Below is a small trained network, with its code and all its weights. Each question gives an input and a target symbol and asks what happens when units are switched off, that is, made to give their printed mean instead of their output.

import numpy as np


def w(rows, s, z=0):
    codes = np.array(rows[::2]) - 128.0
    scale = np.full(codes.shape[1], s)
    scale[-1] = z or s
    return codes * scale


def norm(h):
    return h / np.sqrt((h * h).mean(-1, keepdims=True) + 1e-5)


def f(y):
    return np.maximum(y, 0)


def softmax(a):
    e = np.exp(a - a.max(-1, keepdims=True))
    return e / e.sum(-1, keepdims=True)


def log_softmax(a):
    a = a - a.max(-1, keepdims=True)
    return a - np.log(np.exp(a).sum(-1, keepdims=True))


def net(x, mask):
    ids = ['ΘΞΦαγεμσω'.index(c) for c in x.split()]
    T = len(ids)
    res = E[ids] + P[:T]
    q, k, v = (norm(res) @ M[0].T for M in (Q, K, V))
    z = softmax(np.where(np.tri(T) > 0, q @ k.T / 2**0.5, -1e9)) @ v
    res = res + np.where(mask[0], z, O[0][:, -1]) @ O[0][:, :-1]
    y = f(norm(res) @ A[0][:, :-1].T + A[0][:, -1])
    res = res + np.where(mask[1:17], y, B[0][:, -1]) @ B[0][:, :-1]
    return log_softmax(norm(res)[-1] @ U[:, :-1].T + U[:, -1])


Q, K, V, O, A, B = {}, {}, {}, {}, {}, {}
E = w([
[130,117,128,110],'Θ',
[132,122,133,106],'Ξ',
[133,110,122,118],'Φ',
[120,116,136,106],'α',
[138,122,134,104],'γ',
[136,111,130,112],'ε',
[140,139,39,5],'μ',
[143,114,136,106],'σ',
[138,117,134,108],'ω',
],0.021)
P = w([
[137,144,111,159],'0',
[105,126,144,156],'1',
[107,124,132,118],'2',
[93,160,170,8],'3',
[166,146,84,112],'4',
[214,117,66,125],'5',
[141,99,100,126],'6',
],0.016)
Q[0] = w([
[61,253,187,132],'h0',
[68,6,178,158],'h0',
],0.012)
K[0] = w([
[126,97,212,246],'h0',
[172,191,90,144],'h0',
],0.013)
V[0] = w([
[210,154,220,95],'h0',
[166,6,149,126],'h0',
],0.014)
O[0] = w([
[206,101,252,123,115],'h0',
[167,41,125,217,253],'h0',
],0.014,0.0021)
A[0] = w([
[156,147,108,149,130],'n0',
[174,81,132,89,134],'n1',
[124,153,239,207,94],'n2',
[121,143,141,221,70],'n3',
[130,135,231,133,138],'n4',
[179,166,47,128,126],'n5',
[141,170,60,59,138],'n6',
[44,100,173,128,128],'n7',
[142,147,107,22,154],'n8',
[191,140,114,157,137],'n9',
[134,253,126,66,109],'n10',
[122,148,165,64,97],'n11',
[130,109,156,211,90],'n12',
[82,241,225,135,10],'n13',
[135,109,61,206,80],'n14',
[174,164,125,66,113],'n15',
],0.013,0.011)
B[0] = w([
[118,114,128,103,143],'n0',
[93,144,142,113,218],'n1',
[141,141,77,58,149],'n2',
[53,99,187,170,133],'n3',
[132,197,67,164,174],'n4',
[117,122,191,135,196],'n5',
[146,89,174,101,239],'n6',
[184,110,142,72,144],'n7',
[114,108,191,143,255],'n8',
[101,123,101,127,174],'n9',
[158,109,109,134,183],'n10',
[105,111,165,122,152],'n11',
[108,115,155,184,148],'n12',
[108,155,195,253,134],'n13',
[175,137,113,71,150],'n14',
[99,86,180,124,186],'n15',
],0.015,0.0099)
U = w([
[205,153,65,113,186],'Θ',
[161,41,10,95,86],'Ξ',
[114,112,132,138,72],'Φ',
[42,133,87,139,254],'α',
[113,173,218,199,129],'γ',
[155,20,91,230,107],'ε',
[186,208,136,87,106],'μ',
[113,70,135,54,133],'σ',
[246,129,129,201,115],'ω',
],0.012,0.0056)

Each question gives the input, a string of symbols that net reads in full, and the target symbol t.
The units are the heads (2 rows each of Q, K, V and O) and the neurons (one row each of A and B). Each row of codes is followed by its name. A weight is (code - 128) times the scale printed after its matrix; where a second scale follows, it is the last column's (O, A, B and U).
mask holds one flag per unit, heads first, then neurons. A switched-off unit (its flag False) gives its mean, the last column of its rows in O or B, instead of its output. The means were averaged over made-up inputs and are rounded, as every weight is.
A unit's drop is (log p(t) with every unit on - log p(t) with that unit switched off) / (log p(t) with every unit on - log p(t) with every unit switched off).
The circuit of an input: a set's keep is (log p(t) with only the set's units on - log p(t) with every unit switched off) / (log p(t) with every unit on - log p(t) with every unit switched off). Starting from the 12 units with the biggest drops (on a tie, the unit counted first), units are removed one at a time, each time the one whose removal leaves the highest keep (on an exact tie, the one counted first), for as long as the keep stays at least 0.8.
circuit, biggest first: the units of the circuit, biggest drop first
k most important neurons: the k neurons with the biggest drops, biggest first
drop when u is switched off: that unit's drop, to one decimal
input ε ω γ, target ε: circuit, biggest first -> (h0 n8 n6)
input σ Θ Φ σ γ, target Ξ: circuit, biggest first -> (h0 n14 n8)
input ε Φ σ σ Ξ σ Ξ, target γ: circuit, biggest first -> (h0 n4 n6)
input σ ε Ξ, target ω: circuit, biggest first -> (h0 n4 n8 n15)
input ε ω ω Θ σ ε Ξ, target ω: 2 most important neurons -> (n4 n8)
input Φ α ω, target Ξ: circuit, biggest first -> (h0 n8 n14)
input Θ γ α Φ γ Ξ ε, target μ: most important neuron -> (n4)
input σ ε α Θ, target ε: circuit, biggest first -> (h0 n6)
input ε ε α, target ε: 2 most important neurons -> (n12 n6)
input γ ε Φ ε α, target Ξ: circuit, biggest first -> (h0 n8 n14 n6)
input ω Ξ γ, target μ: 4 most important neurons -> (n2 n4 n10 n1)
input Ξ Φ ε γ, target Ξ: circuit, biggest first -> (h0 n8 n14)
input ε ω ω Φ ε, target ω: 4 most important neurons -> (n4 n8 n6 n14)
input Φ Θ σ, target Ξ: 2 most important neurons -> (n14 n8)
input ε σ ω Θ Ξ σ γ, target γ: 3 most important neurons -> (n4 n6 n14)
input ε Φ ε, target ε: 2 most important neurons -> (n12 n6)
input γ γ Φ ω Θ, target Ξ: 3 most important neurons -> (n8 n14 n6)
input ε γ Ξ Φ ε α γ, target ε: 2 most important neurons -> (n8 n6)
input γ ε ε α σ α α, target ω: drop when n8 is switched off -> 0.3
input Ξ Φ Φ Ξ, target Ξ: drop when h0 is switched off -> 1.0
